-56 -30 -10 -28
-23 2 -6 -25
-36 -19 -10 -26
-8 9 -24 -43
-28 -21 -23 -31
-21 3 -39 -58
-41 -14 -2 -19
-15 7 -20 -34
-49 -36 -30 -44
-35 -18 -46 -55
-17 -6 -31 -36
->
-8 9 -24 -43
-15 7 -20 -34
-21 3 -39 -58
-23 2 -6 -25
-17 -6 -31 -36
-41 -14 -2 -19
-35 -18 -46 -55
-36 -19 -10 -26
-28 -21 -23 -31
-56 -30 -10 -28
-49 -36 -30 -44

-10 -5 45 11
-39 1 -36 -64
-8 3 72 23
->
-8 3 72 23
-39 1 -36 -64
-10 -5 45 11

39 -46 47 -57 27 47 40 8
3 -69 -22 -30 -6 19 32 6
-14 -57 30 -41 -16 43 33 20
->
39 -46 47 -57 27 47 40 8
-14 -57 30 -41 -16 43 33 20
3 -69 -22 -30 -6 19 32 6

-53 -28 -25 15 3 5 15 5 13 23 19 29 45 6
19 10 10 -11 -30 -18 -26 -20 -15 -43 -38 -7 24 -32
36 30 -9 0 10 -14 -24 -9 -15 -33 -9 -25 26 -20
->
36 30 -9 0 10 -14 -24 -9 -15 -33 -9 -25 26 -20
19 10 10 -11 -30 -18 -26 -20 -15 -43 -38 -7 24 -32
-53 -28 -25 15 3 5 15 5 13 23 19 29 45 6

-27 36 11 -23 25
7 -25 -9 -47 -15
-6 -57 -1 -23 -2
33 14 -9 37 -18
47 17 -13 6 -32
-10 -54 0 -26 -2
40 -9 -18 -32 -29
-19 -36 4 -30 7
39 -19 -16 -23 -33
->
-27 36 11 -23 25
47 17 -13 6 -32
33 14 -9 37 -18
40 -9 -18 -32 -29
39 -19 -16 -23 -33
7 -25 -9 -47 -15
-19 -36 4 -30 7
-10 -54 0 -26 -2
-6 -57 -1 -23 -2

-55 55 31 13 28 -13 41 -3 51
-10 -12 50 28 -3 -71 36 -39 31
-65 60 -7 14 15 42 18 11 63
2 -37 43 3 32 -74 8 -42 64
-23 31 -14 17 -22 34 6 6 43
22 -3 -10 20 -34 11 9 -4 61
-50 -30 48 25 21 -73 14 -46 64
-50 45 46 12 29 -47 41 -16 33
22 18 -17 42 -56 41 7 5 73
26 -42 7 38 -46 -57 5 -42 53
->
-65 60 -7 14 15 42 18 11 63
-55 55 31 13 28 -13 41 -3 51
-50 45 46 12 29 -47 41 -16 33
-23 31 -14 17 -22 34 6 6 43
22 18 -17 42 -56 41 7 5 73
22 -3 -10 20 -34 11 9 -4 61
-10 -12 50 28 -3 -71 36 -39 31
-50 -30 48 25 21 -73 14 -46 64
2 -37 43 3 32 -74 8 -42 64
26 -42 7 38 -46 -57 5 -42 53

20 3 -9 -6 -8 8 0 -5 13 10 7
2 -18 11 1 -7 -8 -12 -10 -63 14 4
-15 8 -5 5 -8 9 -10 5 30 -9 1
->
-15 8 -5 5 -8 9 -10 5 30 -9 1
20 3 -9 -6 -8 8 0 -5 13 10 7
2 -18 11 1 -7 -8 -12 -10 -63 14 4

-21 -18 43 -12 -20 -6 -20 -25 5 8 -18 6
13 9 -43 20 35 1 9 20 0 -15 44 0
-23 -25 -2 19 12 -37 -27 -20 52 -40 8 39
9 10 -45 20 37 -4 7 18 1 -17 46 -2
6 3 -33 22 30 -11 3 8 4 -23 33 1
-27 -30 4 9 9 -40 -29 -22 54 -39 6 35
-31 -31 17 5 1 -32 -33 -27 29 -15 3 23
->
9 10 -45 20 37 -4 7 18 1 -17 46 -2
13 9 -43 20 35 1 9 20 0 -15 44 0
6 3 -33 22 30 -11 3 8 4 -23 33 1
-21 -18 43 -12 -20 -6 -20 -25 5 8 -18 6
-23 -25 -2 19 12 -37 -27 -20 52 -40 8 39
-27 -30 4 9 9 -40 -29 -22 54 -39 6 35
-31 -31 17 5 1 -32 -33 -27 29 -15 3 23

-42 -10
-29 -12
35 42
-43 -8
-13 -54
->
35 42
-43 -8
-42 -10
-29 -12
-13 -54
---
-45 5 -46
-42 14 -45
44 -4 46
-6 54 -10
44 -2 45
->
-42 14 -45
44 -4 46

9 -39 5
-18 -60 -21
21 -12 26
->
-18 -60 -21
21 -12 26

11 34 -20 54
-24 72 -20 41
11 53 -20 63
11 53 -20 54
11 53 -20 2
->
-24 72 -20
11 53 -20

60 -62 67 26 -66
-7 15 -7 5 14
-30 65 -33 18 60
->
-7 15 -7
-30 65 -33

7 -3 6
-38 -38 65
-5 -37 -41
10 -34 47
->
-38 -38 65
-5 -37 -41

30 -37 7 -39
-1 6 23 5
11 -3 54 -5
-19 6 -28 9
29 -29 41 -31
->
-1 6 23
11 -3 54
